Here is a tiny trained network, its code and every weight. The questions are about switching its units off for an input and a class, where a switched-off unit gives its printed mean instead of its output.

import numpy as np


def w(rows, s, z=0):
    codes = np.array(rows[::2]) - 128.0
    scale = np.full(codes.shape[1], s)
    scale[-1] = z or s
    return codes * scale


def norm(h):
    return h / np.sqrt((h * h).mean(-1, keepdims=True) + 1e-5)


def f(y):
    return np.maximum(y, 0)


def log_softmax(a):
    a = a - a.max(-1, keepdims=True)
    return a - np.log(np.exp(a).sum(-1, keepdims=True))


def net(x, mask):
    res = np.array(x, float).reshape(1, 4) / 4 @ E
    u = 0
    for l in range(3):
        y = f(norm(res) @ A[l][:, :-1].T + A[l][:, -1])
        res = res + np.where(mask[u : u + 12], y, B[l][:, -1]) @ B[l][:, :-1]
        u += 12
    return log_softmax(norm(res)[-1] @ U[:, :-1].T + U[:, -1])


A, B = {}, {}
E = w([
[111,217,89,33],'x0',
[1,77,90,111],'x1',
[244,109,25,150],'x2',
[162,189,106,206],'x3',
],0.005)
A[0] = w([
[144,241,225,103,185],'L0N0',
[108,209,53,97,192],'L0N1',
[79,184,182,165,142],'L0N2',
[116,2,141,137,159],'L0N3',
[46,124,170,111,60],'L0N4',
[145,163,211,39,10],'L0N5',
[121,96,71,50,251],'L0N6',
[236,19,231,131,236],'L0N7',
[135,81,210,43,213],'L0N8',
[150,141,130,39,189],'L0N9',
[210,70,47,28,128],'L0N10',
[65,170,117,154,98],'L0N11',
],0.0069,0.0022)
B[0] = w([
[142,195,169,102,208],'L0N0',
[72,54,98,167,202],'L0N1',
[200,105,140,157,186],'L0N2',
[205,50,174,47,221],'L0N3',
[131,4,155,191,191],'L0N4',
[91,42,156,134,166],'L0N5',
[231,94,85,105,220],'L0N6',
[217,148,188,103,253],'L0N7',
[146,166,107,25,220],'L0N8',
[239,59,161,171,189],'L0N9',
[138,122,158,92,220],'L0N10',
[212,194,46,128,164],'L0N11',
],0.0037,0.0049)
A[1] = w([
[20,186,230,177,84],'L1N0',
[90,85,72,147,45],'L1N1',
[242,122,168,72,170],'L1N2',
[64,133,75,130,90],'L1N3',
[120,111,133,242,208],'L1N4',
[87,85,96,140,104],'L1N5',
[120,67,94,115,153],'L1N6',
[116,96,187,68,127],'L1N7',
[84,223,102,213,149],'L1N8',
[124,180,96,219,37],'L1N9',
[120,236,51,24,251],'L1N10',
[51,139,255,229,180],'L1N11',
],0.0084,0.0019)
B[1] = w([
[101,153,122,80,163],'L1N0',
[106,136,103,185,154],'L1N1',
[75,199,130,173,254],'L1N2',
[131,94,118,167,145],'L1N3',
[129,63,182,70,174],'L1N4',
[107,127,146,167,157],'L1N5',
[131,179,144,154,180],'L1N6',
[177,136,117,105,192],'L1N7',
[210,49,76,79,152],'L1N8',
[217,104,120,22,149],'L1N9',
[155,49,254,176,184],'L1N10',
[114,142,122,81,191],'L1N11',
],0.009,0.0073)
A[2] = w([
[143,147,65,169,97],'L2N0',
[196,116,18,212,131],'L2N1',
[65,153,105,65,128],'L2N2',
[146,174,1,214,154],'L2N3',
[166,88,125,252,152],'L2N4',
[17,49,26,195,200],'L2N5',
[136,243,148,89,175],'L2N6',
[195,161,160,223,191],'L2N7',
[212,109,197,191,251],'L2N8',
[22,41,101,128,163],'L2N9',
[137,217,198,122,169],'L2N10',
[123,69,176,108,177],'L2N11',
],0.0076,0.0026)
B[2] = w([
[45,135,81,68,138],'L2N0',
[105,249,83,46,175],'L2N1',
[104,249,47,95,144],'L2N2',
[49,137,126,77,153],'L2N3',
[67,150,189,84,189],'L2N4',
[188,253,195,173,171],'L2N5',
[128,102,16,129,179],'L2N6',
[112,70,225,97,207],'L2N7',
[21,115,73,114,255],'L2N8',
[226,227,99,203,176],'L2N9',
[135,79,23,195,195],'L2N10',
[199,119,98,168,194],'L2N11',
],0.0051,0.0083)
U = w([
[211,74,123,45,209],'0',
[103,56,246,148,135],'1',
[87,204,110,7,109],'2',
[158,236,173,228,131],'3',
[61,95,80,158,2],'4',
],0.013,0.0051)

Each question gives the input, the list of numbers given to net, and the class t.
The units are the neurons (one row each of A and B). Each row of codes is followed by its name. A weight is (code - 128) times the scale printed after its matrix; where a second scale follows, it is the last column's (A, B and U).
mask holds one flag per neuron, layer by layer. A switched-off neuron (its flag False) gives its mean, the last column of its row in B, instead of its output. The means were averaged over made-up inputs and are rounded, as every weight is.
A unit's drop is (log p(t) with every unit on - log p(t) with that unit switched off) / (log p(t) with every unit on - log p(t) with every unit switched off).
The circuit of an input: a set's keep is (log p(t) with only the set's units on - log p(t) with every unit switched off) / (log p(t) with every unit on - log p(t) with every unit switched off). Starting from the 12 units with the biggest drops (on a tie, the unit counted first), units are removed one at a time, each time the one whose removal leaves the highest keep (on an exact tie, the one counted first), for as long as the keep stays at least 0.8.
units of the circuit, in order: the units of the circuit, biggest drop first
unit that matters most: the unit with the biggest drop
top k neurons: the k neurons with the biggest drops, biggest first
k most important neurons of layer l: the k neurons of layer l with the biggest drops, biggest first
input [5,1,-5,3], class 1: units of the circuit, in order => (L1N10)
input [4,-6,-4,0], class 3: units of the circuit, in order => (L1N2 L2N10)
input [6,-4,8,0], class 2: top 2 neurons => (L2N1 L1N2)
input [5,-1,0,6], class 0: top 3 neurons => (L1N8 L1N9 L0N3)
input [-5,3,-7,1], class 2: top 3 neurons => (L1N11 L1N0 L1N10)
input [-2,7,5,-2], class 3: top 2 neurons => (L2N5 L0N7)
input [-3,1,7,8], class 0: units of the circuit, in order => (L1N9 L1N4)
input [5,8,-6,-5], class 3: top 2 neurons => (L2N9 L0N7)
input [7,-6,2,-1], class 1: top 2 neurons => (L1N10 L2N7)
input [8,8,-6,7], class 1: 4 most important neurons of layer 1 => (L1N10 L1N2 L1N8 L1N3)
input [-5,6,0,-5], class 3: 3 most important neurons of layer 2 => (L2N9 L2N7 L2N5)
input [5,-5,-1,-1], class 1: top 3 neurons => (L1N10 L2N7 L2N9)
input [6,2,3,6], class 0: top 2 neurons => (L0N3 L1N8)
input [8,6,-7,-5], class 1: top 3 neurons => (L1N10 L1N2 L2N1)
input [2,-5,2,5], class 0: 4 most important neurons of layer 1 => (L1N9 L1N8 L1N10 L1N6)
input [7,6,-6,-2], class 1: top neuron => (L1N10)
input [1,6,3,0], class 3: top 2 neurons => (L2N5 L0N7)
input [1,-8,0,8], class 0: top 3 neurons => (L1N9 L1N8 L0N3)
input [5,-5,4,7], class 0: 3 most important neurons of layer 1 => (L1N9 L1N10 L1N8)
input [7,8,-6,-1], class 3: unit that matters most => L2N9
input [-3,-8,1,-7], class 3: 2 most important neurons of layer 1 => (L1N2 L1N4)
input [-2,6,-5,-3], class 3: 3 most important neurons of layer 0 => (L0N7 L0N4 L0N0)
input [3,-7,-7,6], class 2: 2 most important neurons of layer 1 => (L1N0 L1N11)
input [2,6,4,1], class 3: 2 most important neurons of layer 0 => (L0N7 L0N1)
